Below is a small trained network, with its code and all its weights. Each question gives an input and a class and asks what happens when units are switched off, that is, made to give their printed mean instead of their output.

import numpy as np


def w(rows, s, z=0):
    codes = np.array(rows[::2]) - 128.0
    scale = np.full(codes.shape[1], s)
    scale[-1] = z or s
    return codes * scale


def f(y):
    return np.maximum(y, 0)


def log_softmax(a):
    a = a - a.max(-1, keepdims=True)
    return a - np.log(np.exp(a).sum(-1, keepdims=True))


def net(x, mask):
    res = np.array(x, float).reshape(1, 7) / 4 @ E
    y = f(res @ A[0][:, :-1].T + A[0][:, -1])
    res = res + np.where(mask, y, B[0][:, -1]) @ B[0][:, :-1]
    return log_softmax(res[-1] @ U[:, :-1].T + U[:, -1])


A, B = {}, {}
E = w([
[179,109,210,138,24,103,81,158,150,120,208],'x0',
[162,102,141,53,103,25,178,28,116,124,120],'x1',
[152,120,101,127,104,125,111,135,122,139,113],'x2',
[98,96,77,191,131,100,152,78,157,224,191],'x3',
[131,133,120,122,131,129,125,126,133,121,134],'x4',
[164,2,114,81,221,131,196,233,98,107,202],'x5',
[84,90,110,189,124,14,101,146,135,32,94],'x6',
],0.0094)
A[0] = w([
[126,63,119,84,149,121,147,188,87,115,181,4],'N1',
[166,114,193,107,33,118,105,165,178,120,242,86],'N2',
[143,146,128,126,126,253,133,162,97,171,163,89],'N3',
[89,214,86,232,125,221,56,194,178,112,137,132],'N4',
[72,154,5,86,219,159,213,104,65,147,16,129],'N5',
[135,47,117,115,164,139,165,200,87,142,157,57],'N6',
[77,93,122,217,155,77,81,208,163,72,105,116],'N7',
[92,83,62,144,132,123,150,117,145,166,214,92],'N8',
[196,200,171,43,151,207,162,113,156,213,161,70],'N9',
[168,163,193,21,134,180,122,188,93,2,42,75],'N10',
[196,78,124,107,192,107,156,187,90,93,164,22],'N11',
[147,135,134,17,90,56,169,30,152,142,108,62],'N12',
],0.0071,0.003)
B[0] = w([
[75,202,153,111,104,111,53,131,149,153,47,187],'N1',
[61,121,155,183,132,182,91,173,2,38,186,210],'N2',
[210,77,150,98,193,32,155,88,134,105,108,200],'N3',
[94,121,160,28,114,165,169,196,195,114,95,237],'N4',
[112,98,169,177,103,196,80,159,38,54,181,252],'N5',
[71,204,174,103,63,146,111,130,151,178,55,200],'N6',
[240,85,93,106,225,29,123,78,114,114,101,210],'N7',
[120,126,74,158,93,122,139,83,169,194,157,180],'N8',
[183,166,69,123,166,34,157,27,82,73,96,229],'N9',
[95,102,45,190,68,132,208,26,206,200,246,252],'N10',
[102,200,153,108,95,129,99,119,152,122,90,201],'N11',
[89,82,216,43,135,134,172,242,176,144,82,228],'N12',
],0.0074,0.011)
U = w([
[64,254,141,139,82,148,72,120,146,148,27,28],'0',
[102,97,132,188,142,187,102,171,8,68,183,145],'1',
[130,37,147,28,169,142,167,203,172,141,120,176],'2',
[214,112,81,135,190,34,140,95,88,90,95,54],'3',
[93,101,53,213,112,147,167,102,180,214,217,252],'4',
],0.0088,0.0026)

Each question gives the input, the list of numbers given to net, and the class t.
The units are the neurons (one row each of A and B). Each row of codes is followed by its name. A weight is (code - 128) times the scale printed after its matrix; where a second scale follows, it is the last column's (A, B and U).
mask holds one flag per neuron, in row order. A switched-off neuron (its flag False) gives its mean, the last column of its row in B, instead of its output. The means were averaged over made-up inputs and are rounded, as every weight is.
A unit's drop is (log p(t) with every unit on - log p(t) with that unit switched off) / (log p(t) with every unit on - log p(t) with every unit switched off).
The circuit of an input: a set's keep is (log p(t) with only the set's units on - log p(t) with every unit switched off) / (log p(t) with every unit on - log p(t) with every unit switched off). Starting from all 12 units, units are removed one at a time, each time the one whose removal leaves the highest keep (on an exact tie, the one counted first), for as long as the keep stays at least 0.8.
circuit, biggest first: the units of the circuit, biggest drop first
unit that matters most: the unit with the biggest drop
k most important neurons: the k neurons with the biggest drops, biggest first
drop when u is switched off: that unit's drop, to one decimal
input [-2,2,5,-5,6,2,-5], class 3: circuit, biggest first => [N9]
input [-4,-3,-2,-1,3,-2,5], class 3: 3 most important neurons => [N7, N2, N12]
input [-3,-5,0,-4,-7,8,2], class 0: 3 most important neurons => [N6, N1, N11]
input [-2,4,-5,1,0,4,-6], class 3: 2 most important neurons => [N9, N4]
input [8,-6,-1,8,-6,-5,-5], class 1: 2 most important neurons => [N2, N10]
input [0,-5,8,0,2,-7,-8], class 3: 2 most important neurons => [N3, N9]
input [4,0,1,8,5,-7,-8], class 3: circuit, biggest first => [N9, N3]
input [1,1,0,0,-1,-6,-7], class 3: circuit, biggest first => [N9, N6]
input [-6,-1,4,5,-3,5,0], class 1: 2 most important neurons => [N5, N10]
input [-1,-1,-5,5,1,8,-4], class 0: circuit, biggest first => [N6, N1]
input [-5,1,7,-5,4,4,-6], class 3: 2 most important neurons => [N9, N3]
input [-4,-7,7,-4,-3,-5,7], class 2: circuit, biggest first => [N4, N7]
input [0,-5,-4,5,1,-3,-2], class 2: circuit, biggest first => [N4, N6]
input [5,-5,-5,-6,7,4,-3], class 4: 3 most important neurons => [N10, N5, N12]
input [0,-8,-4,-7,-1,-2,0], class 2: circuit, biggest first => [N4]
input [-1,-2,-3,8,3,7,8], class 3: 4 most important neurons => [N7, N10, N4, N12]
input [1,-8,-7,-8,-3,4,5], class 2: 4 most important neurons => [N4, N7, N9, N8]
input [3,0,-6,-8,6,6,-7], class 4: 2 most important neurons => [N10, N7]
input [2,-3,-6,3,5,-1,4], class 3: 4 most important neurons => [N10, N7, N12, N5]
input [8,-7,7,8,8,2,-6], class 1: unit that matters most => N2
input [-3,6,-8,-3,4,8,1], class 0: drop when N11 is switched off => 0.1
input [0,2,6,4,-1,8,-8], class 0: drop when N1 is switched off => 0.3
input [-6,-1,-5,6,-1,-3,-4], class 1: drop when N5 is switched off => 0.9
